Each row has a hidden value; after the row comes its tier, the name of the range that the value falls in. Each part has its own.
-69  68  -128  -138  -18  23  60  -104  52  283  -25  -76  47  -168  72  -43  215  39  -188  -136  196  2  -132  -12  -19  -112  107  -202  96  -164  -148  132  -92  -32  36  -399  250  -346  -103  49  101  -107  78  -25  206  76 | S
96  105  -210  -241  -31  68  -67  -98  -21  569  -409  86  -110  -158  290  16  270  63  -234  -81  -188  -89  -263  -1  41  -158  309  31  -100  -102  -377  100  -437  45  -97  -690  137  -263  14  -172  -93  157  189  145  427  187 | V
37  90  -17  -84  -37  164  -95  110  13  -17  148  154  176  -79  191  -180  29  124  81  -125  183  -255  -95  31  14  -262  -233  -123  -110  -8  -31  197  10  -1  -264  -115  107  -25  140  148  -13  -254  -17  -2  216  74 | J
111  323  -366  -60  286  -73  -82  21  -79  -139  55  11  -3  -129  -155  222  -50  150  -26  286  -201  -38  -275  -159  -38  -136  20  -252  -123  -233  -289  -50  -30  9  -47  -120  104  -79  169  -220  115  10  -24  20  132  -82 | V
158  -155  -93  -107  167  -101  -244  -87  -139  -193  -13  183  -8  -88  -339  40  -60  225  120  117  -402  -158  -319  -184  10  18  -103  -117  -238  36  95  -242  -42  -16  -150  256  -53  -217  61  -154  -145  -122  177  233  -40  -70 | U
-12  -26  -41  169  3  9  -61  -15  -228  -168  -191  183  110  -3  -452  125  -61  -38  63  240  -195  11  -35  -299  -109  109  110  160  -141  -11  -136  -381  -184  -15  -20  175  50  -4  80  -222  158  26  -61  303  92  167 | J
307  -126  50  -199  29  137  343  37  89  408  354  -216  -136  -290  189  -216  28  36  -109  -176  216  228  -343  289  71  -261  128  104  98  -176  100  -55  36  196  -52  -112  196  -44  78  -40  351  18  -86  147  1  -234 | W
48  -199  81  -74  -160  120  217  -4  9  33  -17  -154  317  -57  -33  -119  314  13  -119  -25  238  -12  -73  -60  23  -28  162  31  57  63  194  223  92  122  63  -9  225  -216  -35  -67  95  -191  -45  203  94  151 | A
-222  77  159  79  -248  260  166  -128  -95  124  -162  22  173  175  -265  39  -136  -298  -137  -25  116  -11  127  -75  104  -76  142  -94  -83  25  -228  -156  -226  213  10  -142  -73  16  -69  -82  79  -143  -128  114  120  306 | A
144  -163  -99  -92  110  41  39  -84  -188  64  4  -93  98  -100  -86  69  154  125  -78  116  -230  -34  -107  -42  7  48  328  42  9  -112  -1  92  -95  106  -45  -9  289  -209  189  -191  177  -40  112  206  13  -131 | W
95  80  -95  -7  -30  26  -402  -233  40  412  -284  178  -177  -301  125  -117  148  158  -38  135  -107  -448  90  -229  -2  35  -77  -181  -51  125  -382  143  -406  15  -257  -293  380  -274  135  208  -212  446  151  170  403  97 | J
-91  -51  -82  25  -70  70  36  8  -35  81  -131  53  167  -24  -71  -81  165  -28  -84  -68  122  27  -143  -181  -101  -69  211  86  -49  -91  -5  11  -87  -59  -26  -75  78  -211  -27  -128  31  -195  14  190  128  252 | S
36  158  -180  9  124  50  159  28  -196  -260  384  -64  -16  -26  -294  227  -308  61  23  166  -132  179  -271  65  81  -194  -13  -336  -44  -252  -178  -27  197  124  4  119  -38  -69  17  -149  200  -368  -142  -142  -220  -190 | A
15  98  150  -55  144  65  -103  -25  -24  -138  242  -46  40  36  -111  -107  -274  -42  149  13  -45  -138  -29  -61  -49  -177  -190  -189  -180  32  5  -162  -11  170  -300  308  -41  255  310  -29  54  -57  16  260  -164  -75 | W
-34  -133  169  -123  -190  316  104  -27  84  323  28  -19  47  -41  272  -255  -29  -143  10  -245  225  -127  -167  167  92  -229  185  156  -185  39  -20  -8  -135  175  -256  -104  -6  46  169  -4  37  -139  -74  170  60  50 | Y
-265  -228  81  206  -14  66  71  -32  -312  -65  -39  -143  -149  -24  -246  234  -147  16  33  161  -213  167  -102  169  -69  -222  -21  48  248  20  -83  -220  -210  293  -39  259  -135  329  124  -117  -223  66  -236  21  -288  132 | B
-169  -158  282  -9  -244  -91  98  -242  -26  490  -366  -264  -184  -288  79  -324  178  -28  -97  65  140  3  205  -229  -74  -87  84  -15  167  231  -187  -31  -255  422  14  83  148  -38  -33  30  -109  495  -18  323  105  338 | U
145  -172  -18  -164  58  -16  53  -122  23  516  89  -189  -402  -338  205  -65  -3  176  -93  13  -170  110  -306  214  83  -212  -110  -45  135  5  -216  -59  -170  206  -186  -136  180  40  297  42  -175  221  70  104  -36  -39 | B
-138  118  -303  170  19  68  118  -216  -98  -161  183  -110  306  46  -339  215  -138  -83  -168  99  51  -3  -238  -130  232  -74  444  -22  2  -443  -125  -12  75  83  30  -79  -38  -203  303  -296  137  -351  -155  45  61  114 | U
36  286  -269  31  116  224  107  87  9  39  119  39  130  -83  118  99  63  -103  -120  39  186  -47  -119  -15  38  -213  116  -179  -3  -206  -292  66  39  129  -28  -291  238  -129  44  -187  245  -71  -170  -54  208  -24 | V
141  -266  -100  21  -45  112  58  -279  -28  431  9  294  7  -234  -281  -134  111  4  -225  -102  -8  -105  -54  -135  377  176  336  -14  129  -141  -125  -196  -121  130  -70  -197  359  -738  47  -106  122  -151  172  303  309  8 | B
246  174  -108  -143  -5  -219  -30  49  -145  -120  -73  -38  97  36  -229  -14  -46  270  -41  281  -236  29  -68  -294  -161  -78  -32  -225  -141  -81  -74  236  -27  19  -41  35  -15  8  10  -48  -47  -61  93  179  64  174 | J
-136  50  -52  77  82  180  76  81  143  -143  309  76  234  -5  -194  -44  -126  -145  108  14  382  -111  -169  31  17  -98  253  114  -94  -211  60  -273  51  6  -206  123  112  41  352  -121  402  -222  -249  212  17  -133 | S
-72  202  -169  -370  77  -2  -329  37  232  111  -92  138  -64  -11  380  26  106  -32  127  -228  -31  -221  -481  66  -204  -208  -147  -248  -472  55  -189  -101  -76  -211  -235  -394  2  -114  -118  -69  -32  -46  199  -19  40  -56 | A
45  -21  -152  -134  -92  160  282  62  159  -103  186  -120  427  131  -147  31  70  -7  -147  83  351  -62  -240  76  115  -87  566  -44  -44  -273  170  288  171  84  -12  -148  64  -177  131  -158  192  -459  -228  79  31  -59 | U
145  104  -147  -164  409  -105  -286  -118  -243  -218  -85  157  148  -183  -292  70  156  226  63  73  -498  -265  -231  -325  64  1  -272  -125  -267  19  25  -309  -164  -39  -95  81  137  -273  218  -278  121  -2  379  322  316  -33 | E
300  190  -270  40  156  37  -25  129  -220  -274  41  298  124  -19  -219  191  -28  26  11  173  -294  -33  -214  -197  45  -98  -138  -144  -195  -69  -148  -244  100  140  41  11  57  -169  -165  -391  217  -3  -42  85  167  -19 | U
21  -111  -59  -165  -142  11  -118  -178  231  434  -63  89  16  -18  290  -200  198  -166  -133  -376  152  -116  -243  -37  -3  -60  243  -48  -109  -44  -33  -17  -31  32  -158  -332  135  -390  -135  -129  -49  11  209  261  44  126 | B
-77  315  -231  54  86  -168  -177  -195  -133  52  38  7  -172  -84  -88  57  -249  -24  -5  63  -197  36  -128  -277  -90  -138  50  -301  -142  -257  -427  -119  -55  63  -81  -37  -36  -150  -5  -160  68  82  84  44  -46  72 | W
-39  174  -74  -113  309  78  -146  -143  -121  -16  -3  39  23  -245  -148  75  -4  41  37  -39  -226  -126  -295  -118  118  -112  -187  -47  -203  -66  -210  -366  -214  -67  -163  -114  83  -92  389  -157  116  -124  198  222  262  -6 | U
243  96  -78  -3  114  183  -64  -19  -272  -276  104  176  164  -36  -267  88  -129  45  58  89  -366  -94  -202  -224  155  -9  -108  -110  -322  -5  -131  -34  51  -14  -130  122  47  -216  151  -215  82  -388  140  201  68  -21 | S
-217  -133  80  -19  61  175  -15  100  -18  -175  62  86  182  -14  -271  57  54  103  97  101  172  -197  -23  136  -28  -82  10  -107  105  46  105  -18  -133  22  -186  88  144  22  196  110  -4  -281  -145  80  8  -70 | E
-177  -126  225  101  24  217  102  -41  -145  99  -270  48  -74  -175  -248  -59  19  -154  39  187  -37  -5  69  -183  67  -12  309  70  48  198  -247  -253  -233  351  -166  249  91  -53  241  -274  -41  2  -96  513  -16  111 | U
4  -74  -86  146  -182  -81  174  159  -133  -15  138  22  -45  129  -140  -38  -257  27  -3  94  33  301  -120  -27  -201  -246  19  29  32  -176  -25  -92  86  158  -16  227  -182  227  -125  -92  3  -76  -248  -24  -218  243 | U
-178  -30  -52  157  -241  -161  -146  -39  -35  -64  -124  131  9  45  -236  -201  -180  28  135  156  112  -59  11  -394  -274  -21  175  -29  -218  -58  -56  -63  -25  -9  -85  336  -129  -97  -172  11  -26  23  -125  124  -80  260 | W
17  -90  200  -117  54  269  67  -75  58  272  17  39  56  -152  -95  -189  60  -103  -28  -125  153  -138  -27  24  92  -24  99  66  -68  61  10  -232  -256  78  -190  -61  240  -110  226  9  239  -49  59  352  194  -78 | S
239  -173  96  -114  19  179  228  -100  -157  395  -124  47  17  -152  -174  -152  149  -27  -214  -76  -121  46  -46  -59  169  -24  257  126  17  -20  38  -208  -282  267  33  -106  186  -295  -45  -228  258  76  121  369  281  14 | S
112  127  -226  82  -45  -17  170  79  -284  33  -25  125  88  76  -270  103  -94  50  -152  153  -160  204  -20  -163  -69  -94  162  -14  -15  -282  -204  -63  -108  74  106  -119  45  -83  -133  -198  276  -82  -61  -2  166  183 | U
-120  120  -77  172  240  158  10  36  -215  -414  90  26  182  25  -318  304  -116  -118  78  259  -180  -56  -106  -84  100  -105  122  -77  13  -50  -194  -208  35  260  -148  230  25  129  404  -420  53  -183  -166  274  -128  -23 | S
148  -34  122  -140  357  343  -233  -217  -179  95  -227  170  162  -294  -177  -19  268  19  2  -10  -348  -471  -45  -186  275  116  70  85  -195  185  -66  -227  -456  67  -276  -91  373  -329  501  -212  120  7  348  588  465  -151 | W
-1  99  100  -247  12  162  137  341  -6  -59  -62  74  -54  -20  5  -173  -56  0  212  38  99  79  -293  10  -294  -280  104  -1  -433  88  58  -126  -91  13  -92  172  -149  75  -258  -143  310  -149  -135  121  -59  -136 | E
92  -255  56  -165  -234  218  277  136  -156  160  -315  146  233  49  -157  -186  155  165  -135  78  -46  -39  -114  -74  142  -139  247  168  -162  87  117  134  -201  187  -16  -47  -105  -161  -38  -129  -124  -361  -40  165  330  325 | S
224  -261  2  -79  -324  -43  -71  -85  -131  534  -473  233  -201  5  -23  -70  97  124  -160  162  -321  -46  103  -119  -72  108  260  21  -10  140  -281  93  -398  176  -94  -253  165  -194  -210  10  -248  301  120  221  154  258 | V
133  -148  -115  -113  -4  -84  -148  -65  -76  253  -204  188  -174  -118  82  67  98  65  -33  -43  -320  -2  -296  1  -9  -75  -42  13  -51  51  -212  -268  -157  111  -125  -203  54  -114  -29  -207  -189  161  143  193  61  126 | V
162  -3  -79  -385  96  80  73  20  159  188  139  -174  98  -91  172  -46  122  84  -54  -226  109  -14  -519  253  -68  -223  19  78  -242  -165  194  -94  -111  -155  -61  -333  42  29  79  -1  240  -110  61  14  141  -160 | Y
182  248  -87  -300  214  142  -102  283  -97  -459  -120  208  241  -25  -131  117  117  174  200  215  -257  -218  -407  -135  -21  -142  43  -154  -470  120  -34  144  13  -79  -206  2  -44  -135  110  -319  40  -445  79  296  122  -128 | E
142  -168  -115  -90  162  106  -5  7  -23  -68  207  78  82  -172  -13  -1  21  52  76  -127  -87  -18  -497  58  115  -124  -114  150  -184  -64  90  -341  106  -25  -155  75  45  -88  262  -210  73  -259  39  166  29  -72 | Y
-197  -8  278  93  304  68  -231  -393  -261  -22  -3  -233  -219  -340  -182  -18  -140  -83  176  80  -376  -212  -51  -159  167  -106  85  -57  7  140  -177  -285  -279  422  -322  466  22  29  579  -289  -77  266  148  609  -205  -149 | E
216  73  -376  65  -23  -159  -137  -102  -271  15  -70  339  -30  21  -469  154  -204  228  -87  257  -474  -2  -155  -325  43  69  -163  -134  -263  -196  -253  -259  -157  -113  61  -73  8  -284  -134  -80  69  -9  121  -92  294  202 | A
-64  -98  166  -108  -68  91  -22  74  -108  368  -186  55  -259  -60  174  -36  -29  34  30  -3  -216  70  -79  160  -72  -228  -123  48  15  187  -313  -95  -346  182  -315  -126  32  297  265  -6  -235  76  67  237  -22  217 | A
-29  -253  202  -43  55  45  6  -13  -145  35  -67  -21  -31  -260  -113  -96  154  113  83  -9  -47  8  -93  -8  -46  -70  -134  65  121  170  52  -185  -124  121  -116  183  158  -20  137  -11  -43  -25  41  301  0  45 | W
80  -317  119  -115  -190  -135  -121  -200  -87  95  -158  144  46  13  -319  -108  -75  188  19  82  -278  -187  -121  -108  163  51  95  47  -102  89  72  -128  -176  159  -216  118  -110  -108  204  -39  -280  -79  145  376  43  198 | S
170  -14  -48  -96  36  74  246  2  15  34  179  -39  306  -124  -85  -265  145  61  -132  -16  218  -61  -55  -210  178  -107  66  -76  -30  -99  136  68  188  215  2  80  209  -300  122  -151  259  -231  14  220  260  80 | S
222  -166  -126  -84  205  -53  -287  -58  -171  -128  119  397  -49  -277  -201  -22  -43  233  204  -72  -398  -150  -418  -135  125  18  -416  27  -280  35  -24  -506  23  -149  -218  145  91  -305  166  -105  24  -208  267  192  156  -79 | W
3  -258  29  -204  14  -8  -36  23  74  96  -140  110  112  -172  -8  -149  306  88  62  -111  57  -106  -339  -28  -31  -23  196  203  -111  66  182  -186  -83  -31  -138  -23  127  -256  89  -177  61  -112  112  387  126  23 | B
-44  53  31  -121  217  -17  -189  2  -2  -290  25  108  147  -96  -202  27  30  -7  211  -20  -105  -152  -374  -121  -16  -61  57  44  -247  16  58  -307  -16  -60  -261  153  -29  -62  317  -297  92  -219  116  490  -35  -73 | B
-19  -169  -116  86  71  -80  -260  -85  -102  -22  266  124  -17  -118  80  -84  -55  145  130  -145  -76  -138  -177  13  -45  -134  -57  -8  72  -159  31  -32  54  27  -300  160  116  -102  229  -1  -74  -87  86  117  -136  -35 | V
-123  42  -93  37  -154  -137  -110  -173  42  -80  153  -63  153  89  -277  -32  -164  65  -14  -58  161  -89  -219  -60  -78  -142  139  -102  -60  -285  172  42  -51  -86  -46  8  -185  -80  -66  80  4  -117  -81  22  -42  119 | E
-91  -259  -4  137  -44  -128  -17  -218  -233  103  -110  133  -238  -286  -410  -117  -92  131  8  55  -163  57  -135  -234  78  -79  -121  -108  78  20  -26  -441  -98  256  95  341  -114  -356  -291  -91  -133  122  -28  77  30  153 | S
169  -32  22  -142  -189  -72  171  81  -206  335  -178  -37  -117  -80  115  -63  83  119  -116  -44  -188  285  -182  42  -125  -215  28  142  13  -50  -168  46  -210  91  7  -265  6  69  -109  -92  45  59  74  145  110  270 | S
-1  57  137  -154  -183  -164  -134  -8  88  36  -110  -45  -4  79  -36  -120  8  63  40  52  79  -120  37  -89  -266  -119  -119  -325  -62  146  25  150  -83  105  -93  11  -16  65  -266  135  -127  192  8  142  -101  126 | E
-3  -218  -72  -23  33  273  72  50  25  21  93  286  174  -7  -168  113  61  -106  15  15  40  -122  -185  124  204  95  337  108  -47  -35  -93  -244  -6  56  -213  -100  287  -252  284  -226  210  -352  -51  250  50  -145 | E
270  -2  -161  -192  -84  148  115  313  -161  265  -365  388  -21  -76  133  44  297  83  -92  34  -167  113  -139  -23  -156  -64  -48  48  -164  103  -296  -93  -201  -40  68  -459  263  -218  -403  -149  189  -14  52  -13  393  146 | J
114  49  -244  -93  66  -20  -231  -39  39  282  -85  472  -18  -81  2  -4  117  -28  -60  -242  -133  -92  -299  -104  37  -2  -46  18  -170  -123  -226  -388  -179  -188  -180  -434  189  -394  -32  -173  113  -56  276  230  339  128 | E
-234  47  54  50  -10  160  36  -47  73  34  73  -299  -129  -221  178  -33  -106  -100  137  86  164  -27  -330  77  -24  -316  89  79  -117  36  -171  -54  -37  197  -199  170  -77  261  372  -116  -66  88  -270  133  -168  18 | B
